Here is a tiny trained network, its code and every weight. The questions are about switching its units off for an input and a target symbol, where a switched-off unit gives its printed mean instead of its output.

import numpy as np


def w(rows, s, z=0):
    codes = np.array(rows[::2]) - 128.0
    scale = np.full(codes.shape[1], s)
    scale[-1] = z or s
    return codes * scale


def norm(h):
    return h / np.sqrt((h * h).mean(-1, keepdims=True) + 1e-5)


def f(y):
    return y / 2 * (1 + np.tanh(0.7978845608 * (y + 0.044715 * y**3)))


def softmax(a):
    e = np.exp(a - a.max(-1, keepdims=True))
    return e / e.sum(-1, keepdims=True)


def log_softmax(a):
    a = a - a.max(-1, keepdims=True)
    return a - np.log(np.exp(a).sum(-1, keepdims=True))


def net(x, mask):
    ids = ['ΘΛαβδεζημστψ'.index(c) for c in x.split()]
    T = len(ids)
    res = E[ids] + P[:T]
    u = 0
    for l in range(2):
        q, k, v = (norm(res) @ M[l].T for M in (Q, K, V))
        z = softmax(np.where(np.tri(T) > 0, q @ k.T / 2**0.5, -1e9)) @ v
        res = res + np.where(mask[u], z, O[l][:, -1]) @ O[l][:, :-1]
        u += 1
        y = f(norm(res) @ A[l][:, :-1].T + A[l][:, -1])
        res = res + np.where(mask[u : u + 4], y, B[l][:, -1]) @ B[l][:, :-1]
        u += 4
    return log_softmax(norm(res)[-1] @ U[:, :-1].T + U[:, -1])


Q, K, V, O, A, B = {}, {}, {}, {}, {}, {}
E = w([
[151,84,135,2],'Θ',
[120,141,115,205],'Λ',
[79,142,103,104],'α',
[69,128,114,121],'β',
[164,140,176,172],'δ',
[117,137,170,122],'ε',
[95,126,104,167],'ζ',
[65,113,87,122],'η',
[125,118,108,120],'μ',
[77,104,114,145],'σ',
[137,144,132,147],'τ',
[164,148,82,171],'ψ',
],0.029)
P = w([
[26,2,216,197],'0',
[77,141,67,198],'1',
[111,156,96,181],'2',
[109,137,80,195],'3',
[109,135,90,179],'4',
[102,133,92,171],'5',
[106,132,99,166],'6',
[118,138,100,160],'7',
[104,133,104,157],'8',
[121,137,101,163],'9',
[134,152,108,140],'10',
[129,149,110,135],'11',
[132,132,109,152],'12',
[138,148,109,138],'13',
],0.0074)
Q[0] = w([
[162,84,130,166],'0.h0',
[197,139,118,3],'0.h0',
],0.011)
K[0] = w([
[95,162,102,64],'0.h0',
[105,247,73,160],'0.h0',
],0.011)
V[0] = w([
[163,254,67,86],'0.h0',
[207,61,110,156],'0.h0',
],0.0094)
O[0] = w([
[74,75,90,253,1],'0.h0',
[209,33,67,193,118],'0.h0',
],0.0062,0.0069)
A[0] = w([
[11,154,146,48,186],'0.n0',
[101,26,163,40,153],'0.n1',
[108,26,100,23,253],'0.n2',
[147,185,91,253,235],'0.n3',
],0.0052,0.0036)
B[0] = w([
[195,142,150,140,243],'0.n0',
[170,113,142,164,157],'0.n1',
[171,168,7,162,219],'0.n2',
[126,151,70,66,254],'0.n3',
],0.011,0.0045)
Q[1] = w([
[51,1,183,190],'1.h0',
[216,220,98,115],'1.h0',
],0.0075)
K[1] = w([
[195,140,63,50],'1.h0',
[9,2,200,225],'1.h0',
],0.0084)
V[1] = w([
[216,167,101,65],'1.h0',
[2,233,133,104],'1.h0',
],0.0077)
O[1] = w([
[255,159,162,14,252],'1.h0',
[61,117,52,45,226],'1.h0',
],0.0087,0.0018)
A[1] = w([
[184,190,96,152,159],'1.n0',
[145,197,69,152,253],'1.n1',
[107,168,199,129,236],'1.n2',
[115,1,101,81,125],'1.n3',
],0.0098,0.0019)
B[1] = w([
[61,90,169,139,213],'1.n0',
[166,152,195,164,254],'1.n1',
[23,2,103,171,141],'1.n2',
[177,135,230,181,129],'1.n3',
],0.0097,0.0079)
U = w([
[130,79,156,107,252],'Θ',
[68,66,33,177,179],'Λ',
[181,130,187,205,20],'α',
[249,88,154,43,134],'β',
[92,136,91,72,6],'δ',
[96,144,132,224,132],'ε',
[141,149,117,107,108],'ζ',
[167,86,209,197,217],'η',
[137,160,197,87,159],'μ',
[181,100,79,190,198],'σ',
[175,153,197,117,12],'τ',
[104,141,116,82,177],'ψ',
],0.012,0.0016)

Each question gives the input, a string of symbols that net reads in full, and the target symbol t.
The units are the heads (2 rows each of Q, K, V and O) and the neurons (one row each of A and B). Each row of codes is followed by its name. A weight is (code - 128) times the scale printed after its matrix; where a second scale follows, it is the last column's (O, A, B and U).
mask holds one flag per unit, layer by layer, with each layer's heads first. A switched-off unit (its flag False) gives its mean, the last column of its rows in O or B, instead of its output. The means were averaged over made-up inputs and are rounded, as every weight is.
A unit's drop is (log p(t) with every unit on - log p(t) with that unit switched off) / (log p(t) with every unit on - log p(t) with every unit switched off).
The circuit of an input: a set's keep is (log p(t) with only the set's units on - log p(t) with every unit switched off) / (log p(t) with every unit on - log p(t) with every unit switched off). Starting from all 10 units, units are removed one at a time, each time the one whose removal leaves the highest keep (on an exact tie, the one counted first), for as long as the keep stays at least 0.8.
units of the circuit, in order: the units of the circuit, biggest drop first
most important unit: the unit with the biggest drop
k most important neurons: the k neurons with the biggest drops, biggest first
k most important neurons of layer l: the k neurons of layer l with the biggest drops, biggest first
drop of u: that unit's drop, to one decimal
input Λ δ ζ ζ α Λ σ δ η ζ σ Λ β ζ, target Λ: units of the circuit, in order => (1.h0; 0.n3)
input ζ α ζ ε τ δ σ, target ε: 3 most important neurons of layer 0 => (0.n3; 0.n0; 0.n1)
input σ Λ α σ σ, target η: 2 most important neurons of layer 0 => (0.n3; 0.n0)
input μ δ α ζ, target β: most important unit => 0.h0
input σ ψ β δ ε τ δ δ σ ε ε, target η: 4 most important neurons => (0.n3; 1.n2; 0.n0; 0.n1)
input μ δ Λ β, target β: units of the circuit, in order => (0.h0; 1.h0)
input μ α δ α Λ α σ ζ α, target β: units of the circuit, in order => (1.h0; 0.h0; 0.n0)
input τ μ ζ Θ Λ μ σ Λ β Λ μ Λ μ, target σ: 2 most important neurons of layer 0 => (0.n2; 0.n3)
input σ ζ β Λ Λ, target η: 2 most important neurons of layer 1 => (1.n2; 1.n0)
input Λ Λ β μ μ ε μ Λ, target Λ: 2 most important neurons of layer 0 => (0.n3; 0.n2)
input σ ε Λ ε, target η: 3 most important neurons => (0.n3; 0.n1; 0.n0)
input Λ Θ σ σ α Λ τ ψ μ μ Θ τ, target Λ: 2 most important neurons of layer 0 => (0.n0; 0.n2)
input Λ σ δ ζ ζ ψ, target Λ: 4 most important neurons => (0.n0; 0.n2; 0.n3; 0.n1)
input Λ η ψ α, target Λ: most important unit => 1.h0
input σ η μ, target η: 4 most important neurons => (0.n3; 0.n0; 0.n1; 1.n0)
input σ μ η ζ, target η: 3 most important neurons => (0.n3; 0.n0; 0.n2)
input ε η ζ η τ, target μ: 2 most important neurons of layer 0 => (0.n3; 0.n2)
input ε Λ ζ, target μ: 3 most important neurons => (0.n3; 0.n0; 0.n2)
input ε σ ζ α β, target μ: 2 most important neurons => (0.n0; 0.n3)
input μ ψ Λ Λ ζ σ ε, target β: most important unit => 0.h0
input σ ε α σ β, target η: 4 most important neurons => (0.n3; 0.n0; 0.n1; 0.n2)
input ε σ ζ β ζ σ σ ζ, target μ: 3 most important neurons => (0.n0; 0.n3; 0.n2)
input ζ μ δ ψ, target ε: 2 most important neurons of layer 1 => (1.n1; 1.n0)
input δ Λ δ ε μ Θ ζ ζ μ, target σ: 2 most important neurons of layer 0 => (0.n2; 0.n0)
input σ ζ μ σ σ ζ α, target η: 3 most important neurons of layer 0 => (0.n3; 0.n0; 0.n1)
input ζ μ ε Λ τ ζ η μ, target ε: 3 most important neurons of layer 0 => (0.n3; 0.n0; 0.n1)
input ζ σ μ ψ ζ τ, target ε: units of the circuit, in order => (1.h0)
input μ τ η, target β: drop of 0.h0 => 0.5
